Below are the code and all the weights of a small trained network. Each question names an input and a class and asks about switching units off, where a switched-off unit gives its printed mean instead of its output.

import numpy as np


def w(rows, s, z=0):
    codes = np.array(rows[::2]) - 128.0
    scale = np.full(codes.shape[1], s)
    scale[-1] = z or s
    return codes * scale


def f(y):
    return y / 2 * (1 + np.tanh(0.7978845608 * (y + 0.044715 * y**3)))


def log_softmax(a):
    a = a - a.max(-1, keepdims=True)
    return a - np.log(np.exp(a).sum(-1, keepdims=True))


def net(x, mask):
    res = np.array(x, float).reshape(1, 8) / 4 @ E
    y = f(res @ A[0][:, :-1].T + A[0][:, -1])
    res = res + np.where(mask, y, B[0][:, -1]) @ B[0][:, :-1]
    return log_softmax(res[-1] @ U[:, :-1].T + U[:, -1])


A, B = {}, {}
E = w([
[130,120,124,133,134,124,130,129],'x0',
[67,132,83,149,110,135,236,19],'x1',
[129,99,112,151,112,120,114,128],'x2',
[131,148,7,69,167,158,83,118],'x3',
[123,145,132,137,119,141,119,127],'x4',
[125,126,123,150,116,130,110,122],'x5',
[133,128,125,143,125,130,120,122],'x6',
[123,240,97,164,109,35,147,166],'x7',
],0.014)
A[0] = w([
[174,171,130,125,115,50,100,174,153],'N1',
[192,142,104,125,108,145,84,202,152],'N2',
[85,107,178,170,87,154,199,68,176],'N3',
[108,88,247,166,135,69,98,169,217],'N4',
[164,102,173,99,149,178,74,133,173],'N5',
[145,161,74,89,146,159,61,168,192],'N6',
[106,117,117,93,140,146,139,78,101],'N7',
[123,94,112,100,135,184,147,51,169],'N8',
[166,94,205,137,141,187,118,178,255],'N9',
[153,134,205,144,97,90,151,173,206],'N10',
[74,182,18,135,142,96,185,93,132],'N11',
[93,112,200,152,66,98,190,95,159],'N12',
[120,208,98,163,117,39,193,128,98],'N13',
[114,103,101,99,146,165,79,92,185],'N14',
[167,135,135,89,129,86,134,151,117],'N15',
],0.013,0.0052)
B[0] = w([
[97,245,148,171,167,133,93,199,201],'N1',
[138,147,144,110,162,138,132,171,202],'N2',
[81,98,154,115,158,110,196,53,237],'N3',
[164,218,142,96,106,140,100,86,252],'N4',
[219,96,89,96,121,115,136,112,219],'N5',
[207,111,102,128,145,125,137,199,214],'N6',
[122,158,91,164,126,171,156,111,176],'N7',
[107,152,95,138,131,206,165,78,221],'N8',
[211,111,101,44,63,124,124,79,236],'N9',
[131,160,185,177,73,89,83,105,225],'N10',
[135,152,45,133,65,98,124,124,253],'N11',
[73,73,157,125,140,97,167,108,231],'N12',
[109,118,114,152,96,49,105,117,244],'N13',
[171,105,86,152,169,189,175,152,205],'N14',
[128,155,123,141,136,149,133,154,153],'N15',
],0.012,0.018)
U = w([
[185,149,64,94,5,104,89,85,232],'0',
[193,76,98,92,197,164,102,178,53],'1',
[90,88,164,118,177,159,162,64,236],'2',
[92,153,60,170,152,221,140,111,15],'3',
[125,192,206,152,122,99,33,147,76],'4',
[124,171,104,162,210,115,109,242,181],'5',
[60,117,138,188,125,45,118,117,3],'6',
],0.011,0.0038)

Each question gives the input, the list of numbers given to net, and the class t.
The units are the neurons (one row each of A and B). Each row of codes is followed by its name. A weight is (code - 128) times the scale printed after its matrix; where a second scale follows, it is the last column's (A, B and U).
mask holds one flag per neuron, in row order. A switched-off neuron (its flag False) gives its mean, the last column of its row in B, instead of its output. The means were averaged over made-up inputs and are rounded, as every weight is.
A unit's drop is (log p(t) with every unit on - log p(t) with that unit switched off) / (log p(t) with every unit on - log p(t) with every unit switched off).
The circuit of an input: a set's keep is (log p(t) with only the set's units on - log p(t) with every unit switched off) / (log p(t) with every unit on - log p(t) with every unit switched off). Starting from the 12 units with the biggest drops (on a tie, the unit counted first), units are removed one at a time, each time the one whose removal leaves the highest keep (on an exact tie, the one counted first), for as long as the keep stays at least 0.8.
circuit, biggest first: the units of the circuit, biggest drop first
k most important neurons: the k neurons with the biggest drops, biggest first
drop of u: that unit's drop, to one decimal
input [1,-8,-2,-5,-8,-3,3,1], class 4: circuit, biggest first => (N1)
input [-6,-3,0,1,-3,2,5,-3], class 1: circuit, biggest first => (N11; N10)
input [0,1,-7,-8,-8,-3,6,-7], class 2: 2 most important neurons => (N3; N12)
input [-1,5,-4,0,8,0,3,4], class 6: 2 most important neurons => (N9; N4)
input [-6,5,1,0,-5,0,0,3], class 6: 2 most important neurons => (N9; N4)
input [-3,1,7,-5,6,-4,-1,-2], class 2: 3 most important neurons => (N11; N3; N12)
input [6,0,-4,-1,2,-4,-8,6], class 4: 2 most important neurons => (N1; N3)
input [-6,-8,5,1,0,-4,-2,-8], class 1: 3 most important neurons => (N11; N14; N2)
input [-2,1,-7,-8,4,-5,-2,3], class 6: 3 most important neurons => (N12; N3; N13)
input [-3,-4,-3,0,0,-7,-1,7], class 4: 3 most important neurons => (N10; N14; N13)
input [5,1,-3,-3,-4,-7,8,-2], class 2: drop of N11 => 0.3
input [-3,8,4,5,2,-7,-7,-5], class 3: drop of N2 => 0.0
input [6,5,-6,-1,-4,-4,-5,-4], class 2: drop of N3 => 0.1
input [3,1,6,-2,-3,1,8,1], class 6: drop of N9 => 0.2
input [-7,5,7,-7,-4,-2,2,0], class 2: circuit, biggest first => (N3)
